Below is a small trained network, with its code and all its weights. Each question gives an input and a class and asks what happens when units are switched off, that is, made to give their printed mean instead of their output.

import numpy as np


def w(rows, s, z=0):
    codes = np.array(rows[::2]) - 128.0
    scale = np.full(codes.shape[1], s)
    scale[-1] = z or s
    return codes * scale


def f(y):
    return y / 2 * (1 + np.tanh(0.7978845608 * (y + 0.044715 * y**3)))


def log_softmax(a):
    a = a - a.max(-1, keepdims=True)
    return a - np.log(np.exp(a).sum(-1, keepdims=True))


def net(x, mask):
    res = np.array(x, float).reshape(1, 4) / 4 @ E
    y = f(res @ A[0][:, :-1].T + A[0][:, -1])
    res = res + np.where(mask, y, B[0][:, -1]) @ B[0][:, :-1]
    return log_softmax(res[-1] @ U[:, :-1].T + U[:, -1])


A, B = {}, {}
E = w([
[183,129,165,148,185,141,135,4],'x0',
[65,105,143,56,162,155,116,115],'x1',
[128,130,122,132,131,129,128,129],'x2',
[69,188,144,144,106,156,178,107],'x3',
],0.012)
A[0] = w([
[56,73,156,8,187,196,102,111,76],'neuron 1',
[59,135,67,115,29,112,114,254,3],'neuron 2',
[137,28,106,115,169,71,70,169,96],'neuron 3',
[173,83,98,98,115,90,76,132,8],'neuron 4',
[66,228,166,146,51,195,180,112,68],'neuron 5',
[171,138,119,214,93,90,140,132,59],'neuron 6',
],0.0074,0.004)
B[0] = w([
[185,254,116,182,40,71,125,150,214],'neuron 1',
[180,170,215,162,167,183,140,18,255],'neuron 2',
[178,113,121,136,147,113,226,121,192],'neuron 3',
[232,116,111,87,177,23,183,104,146],'neuron 4',
[251,57,122,42,161,61,228,177,186],'neuron 5',
[156,226,121,125,59,74,94,131,163],'neuron 6',
],0.0096,0.0089)
U = w([
[112,123,120,150,125,147,122,141,251],'0',
[144,156,206,161,182,192,108,11,77],'1',
[125,222,94,158,2,51,96,177,84],'2',
[157,63,109,52,176,60,189,172,86],'3',
[13,50,44,153,100,246,64,201,212],'4',
[35,36,92,103,133,154,48,186,78],'5',
[5,66,65,90,164,168,37,179,79],'6',
],0.0086,0.017)

Each question gives the input, the list of numbers given to net, and the class t.
The units are the neurons (one row each of A and B). Each row of codes is followed by its name. A weight is (code - 128) times the scale printed after its matrix; where a second scale follows, it is the last column's (A, B and U).
mask holds one flag per neuron, in row order. A switched-off neuron (its flag False) gives its mean, the last column of its row in B, instead of its output. The means were averaged over made-up inputs and are rounded, as every weight is.
A unit's drop is (log p(t) with every unit on - log p(t) with that unit switched off) / (log p(t) with every unit on - log p(t) with every unit switched off).
The circuit of an input: a set's keep is (log p(t) with only the set's units on - log p(t) with every unit switched off) / (log p(t) with every unit on - log p(t) with every unit switched off). Starting from all 6 units, units are removed one at a time, each time the one whose removal leaves the highest keep (on an exact tie, the one counted first), for as long as the keep stays at least 0.8.
units of the circuit, in order: the units of the circuit, biggest drop first
k most important neurons: the k neurons with the biggest drops, biggest first
drop of u: that unit's drop, to one decimal
input [7,-8,3,-7], class 2: units of the circuit, in order => neuron 6
input [7,2,7,7], class 0: 2 most important neurons => neuron 2; neuron 5
input [2,8,7,0], class 2: 2 most important neurons => neuron 1; neuron 2
input [-2,-1,-2,4], class 3: 3 most important neurons => neuron 5; neuron 1; neuron 2
input [6,-2,5,-7], class 3: 2 most important neurons => neuron 2; neuron 4
input [5,0,-2,8], class 3: 2 most important neurons => neuron 5; neuron 2
input [-8,8,-7,2], class 1: 2 most important neurons => neuron 2; neuron 6
input [5,7,-4,3], class 2: 2 most important neurons => neuron 1; neuron 2
input [-1,-5,3,6], class 3: 2 most important neurons => neuron 5; neuron 1
input [2,-8,5,-5], class 2: 3 most important neurons => neuron 6; neuron 2; neuron 5
input [5,-8,2,8], class 2: 3 most important neurons => neuron 6; neuron 2; neuron 3
input [3,1,-6,5], class 0: 3 most important neurons => neuron 2; neuron 3; neuron 4
input [2,-5,5,-8], class 3: 2 most important neurons => neuron 4; neuron 1
input [4,-4,-7,3], class 0: 2 most important neurons => neuron 2; neuron 1
input [5,-3,5,-6], class 3: units of the circuit, in order => neuron 2
input [-5,7,-7,8], class 3: 2 most important neurons => neuron 5; neuron 6
input [-2,2,-2,-2], class 4: 2 most important neurons => neuron 5; neuron 2
input [3,-8,0,-2], class 2: drop of neuron 5 => 0.0
input [-8,8,-4,-4], class 1: drop of neuron 2 => 1.4
input [4,-6,4,-2], class 2: drop of neuron 3 => 0.1
input [0,-3,4,-7], class 3: drop of neuron 4 => 0.3
